Below are the code and all the weights of a small trained network. Each question names an input and a target symbol and asks about switching units off, where a switched-off unit gives its printed mean instead of its output.

import numpy as np


def w(rows, s, z=0):
    codes = np.array(rows[::2]) - 128.0
    scale = np.full(codes.shape[1], s)
    scale[-1] = z or s
    return codes * scale


def norm(h):
    return h / np.sqrt((h * h).mean(-1, keepdims=True) + 1e-5)


def f(y):
    return np.maximum(y, 0)


def softmax(a):
    e = np.exp(a - a.max(-1, keepdims=True))
    return e / e.sum(-1, keepdims=True)


def log_softmax(a):
    a = a - a.max(-1, keepdims=True)
    return a - np.log(np.exp(a).sum(-1, keepdims=True))


def net(x, mask):
    ids = ['Φαβετψ'.index(c) for c in x.split()]
    T = len(ids)
    res = E[ids] + P[:T]
    u = 0
    for l in range(3):
        q, k, v = (norm(res) @ M[l].T for M in (Q, K, V))
        z = softmax(np.where(np.tri(T) > 0, q @ k.T / 2**0.5, -1e9)) @ v
        res = res + np.where(mask[u], z, O[l][:, -1]) @ O[l][:, :-1]
        u += 1
        y = f(norm(res) @ A[l][:, :-1].T + A[l][:, -1])
        res = res + np.where(mask[u : u + 4], y, B[l][:, -1]) @ B[l][:, :-1]
        u += 4
    return log_softmax(norm(res)[-1] @ U[:, :-1].T + U[:, -1])


Q, K, V, O, A, B = {}, {}, {}, {}, {}, {}
E = w([
[114,206,196,165,165],'Φ',
[144,255,147,149,144],'α',
[125,245,143,79,87],'β',
[164,242,194,178,143],'ε',
[93,204,96,99,145],'τ',
[126,254,95,87,98],'ψ',
],0.0055)
P = w([
[130,108,99,135,117],'0',
[176,117,187,105,157],'1',
[103,153,119,125,145],'2',
[132,102,156,72,167],'3',
[78,133,130,118,166],'4',
[170,78,180,99,101],'5',
[104,156,114,145,117],'6',
[136,6,157,131,79],'7',
[78,138,113,124,159],'8',
[148,117,163,90,113],'9',
[75,141,110,130,147],'10',
],0.018)
Q[0] = w([
[62,101,107,195,252],'0.h1',
[161,155,125,61,157],'0.h1',
],0.011)
K[0] = w([
[241,62,82,137,186],'0.h1',
[195,173,83,128,2],'0.h1',
],0.0098)
V[0] = w([
[158,146,159,68,43],'0.h1',
[141,2,106,190,198],'0.h1',
],0.0051)
O[0] = w([
[144,107,119,153,152,127],'0.h1',
[91,198,96,96,2,1],'0.h1',
],0.0089,0.0033)
A[0] = w([
[70,149,100,82,121,178],'0.n1',
[201,143,104,207,1,1],'0.n2',
[120,100,156,134,154,235],'0.n3',
[81,172,117,131,90,80],'0.n4',
],0.0083,0.0022)
B[0] = w([
[112,101,156,168,132,237],'0.n1',
[30,253,127,84,77,137],'0.n2',
[160,119,159,82,8,253],'0.n3',
[164,92,158,100,162,183],'0.n4',
],0.0069,0.0038)
Q[1] = w([
[34,207,82,182,121],'1.h1',
[122,48,142,200,2],'1.h1',
],0.0092)
K[1] = w([
[250,32,81,179,95],'1.h1',
[2,9,189,175,124],'1.h1',
],0.0064)
V[1] = w([
[90,168,80,203,69],'1.h1',
[160,199,4,104,74],'1.h1',
],0.0037)
O[1] = w([
[13,143,156,216,97,1],'1.h1',
[167,47,125,254,196,5],'1.h1',
],0.0065,0.0018)
A[1] = w([
[172,100,44,63,152,162],'1.n1',
[135,125,255,171,204,254],'1.n2',
[26,154,124,143,190,130],'1.n3',
[120,34,145,144,80,56],'1.n4',
],0.0073,0.0012)
B[1] = w([
[159,138,208,183,50,161],'1.n1',
[108,90,3,49,78,254],'1.n2',
[215,122,184,105,154,222],'1.n3',
[74,194,221,169,212,157],'1.n4',
],0.0054,0.0065)
Q[2] = w([
[37,75,166,218,90],'2.h1',
[77,224,87,94,244],'2.h1',
],0.011)
K[2] = w([
[71,45,146,60,168],'2.h1',
[131,78,137,250,59],'2.h1',
],0.012)
V[2] = w([
[134,166,42,118,2],'2.h1',
[97,66,192,69,90],'2.h1',
],0.0084)
O[2] = w([
[9,2,179,94,38,21],'2.h1',
[115,125,49,4,109,2],'2.h1',
],0.0098,0.0029)
A[2] = w([
[153,102,61,180,214,252],'2.n1',
[142,255,83,57,190,72],'2.n2',
[136,134,202,19,165,254],'2.n3',
[183,215,121,61,64,156],'2.n4',
],0.0073,0.0022)
B[2] = w([
[101,94,126,3,165,171],'2.n1',
[120,82,118,200,99,198],'2.n2',
[127,167,107,158,136,254],'2.n3',
[67,87,106,160,120,199],'2.n4',
],0.014,0.0087)
U = w([
[47,210,79,61,107,253],'Φ',
[136,254,234,184,120,116],'α',
[168,39,67,39,182,103],'β',
[96,23,184,142,134,138],'ε',
[106,109,37,226,96,69],'τ',
[195,189,104,169,221,138],'ψ',
],0.013,0.0032)

Each question gives the input, a string of symbols that net reads in full, and the target symbol t.
The units are the heads (2 rows each of Q, K, V and O) and the neurons (one row each of A and B). Each row of codes is followed by its name. A weight is (code - 128) times the scale printed after its matrix; where a second scale follows, it is the last column's (O, A, B and U).
mask holds one flag per unit, layer by layer, with each layer's heads first. A switched-off unit (its flag False) gives its mean, the last column of its rows in O or B, instead of its output. The means were averaged over made-up inputs and are rounded, as every weight is.
A unit's drop is (log p(t) with every unit on - log p(t) with that unit switched off) / (log p(t) with every unit on - log p(t) with every unit switched off).
The circuit of an input: a set's keep is (log p(t) with only the set's units on - log p(t) with every unit switched off) / (log p(t) with every unit on - log p(t) with every unit switched off). Starting from the 12 units with the biggest drops (on a tie, the unit counted first), units are removed one at a time, each time the one whose removal leaves the highest keep (on an exact tie, the one counted first), for as long as the keep stays at least 0.8.
units of the circuit, in order: the units of the circuit, biggest drop first
top k neurons: the k neurons with the biggest drops, biggest first
k most important neurons of layer l: the k neurons of layer l with the biggest drops, biggest first
input Φ τ τ β τ Φ ψ β ε, target Φ: units of the circuit, in order : 2.h1
input α Φ Φ τ ε τ ε α α α τ, target ε: units of the circuit, in order : 2.h1, 1.n3
input τ α τ β α τ α, target ψ: units of the circuit, in order : 1.h1, 2.h1, 1.n2, 0.n3
input β τ ε α ε α τ α Φ, target τ: top 4 neurons : 1.n2, 2.n2, 1.n1, 2.n1
input ψ α ε α ψ τ τ, target β: units of the circuit, in order : 1.h1, 2.n1
input τ τ α ε ε ε ψ, target ψ: units of the circuit, in order : 1.h1, 1.n2, 2.h1, 0.n3
input α τ τ α ε β β ε α ε Φ, target ε: units of the circuit, in order : 1.n3, 2.h1, 1.h1
input Φ ε ε, target Φ: top 2 neurons : 0.n2, 1.n4
input τ α α α τ τ τ τ β ε α, target ψ: units of the circuit, in order : 1.h1, 2.h1, 1.n2
input ψ β τ ψ, target ψ: top 4 neurons : 1.n2, 0.n1, 2.n3, 0.n4
input α β β, target ε: 3 most important neurons of layer 1 : 1.n3, 1.n4, 1.n2
input ε τ ψ, target α: top 2 neurons : 0.n2, 1.n2
input ψ τ τ τ τ, target β: units of the circuit, in order : 2.n1, 1.h1
input Φ α α ε τ β, target α: units of the circuit, in order : 2.n1, 2.n2
input ψ β Φ ε α β ε τ α ψ Φ, target β: top 3 neurons : 1.n2, 1.n1, 2.n1
input α α τ ε ψ α Φ τ β τ ε, target ε: units of the circuit, in order : 1.n3, 2.h1
input α τ Φ, target ε: units of the circuit, in order : 2.h1
input α τ ε ψ α, target ε: top 2 neurons : 1.n3, 0.n3
input ε ε α ε α ψ ψ Φ β α α, target α: 2 most important neurons of layer 1 : 1.n2, 1.n3
input β τ τ τ ε τ β τ τ Φ α, target τ: units of the circuit, in order : 2.n2
input τ β τ ψ β β α ε, target β: units of the circuit, in order : 2.h1, 2.n2
input ε ε α α τ α τ τ, target τ: top 2 neurons : 1.n3, 0.n1
input α τ ε τ β α ε, target ε: top 2 neurons : 2.n3, 1.n2
input τ β Φ α τ α τ ε τ ε Φ, target ψ: top 2 neurons : 1.n2, 0.n3
input τ ε Φ τ, target τ: top 2 neurons : 1.n1, 2.n2
input ε β α ψ, target ε: top 2 neurons : 1.n4, 0.n1
input ε τ Φ τ τ ψ, target Φ: top 4 neurons : 2.n2, 1.n2, 1.n4, 2.n3
